arr =
[[115 130 130 114 127 121 118 144 148 126 137 116 130 121 140]
 [136 123 156 118 141 135 135 127 111 130 124 123 113 141 120]
 [134 132 134 131 136 133 142 122 123 128 116 149 119 131 112]
 [121 126 106 134 113 121 112 130 137 128 140 112 145 120 145]]
Counting starts at 1.
The entry in the bottom-left corner: 121
Find the entry in row 2 and column 2.
A: 123
The entry at row 2, column 1 -> 136
Find the entry at row 1, column 3.
A: 130
Find the largest entry.
A: 156
The entry in the top-left corner is 115
Find the entry in the bottom-right corner.
A: 145
Find the top-right entry.
A: 140
The entry just right of 119 -> 131
Find the entry at row 1, column 2.
A: 130
Find the smallest entry.
A: 106
The entry in row 3 and column 1 is 134
The entry just left of 148 is 144
The entry directly above the smallest entry -> 134
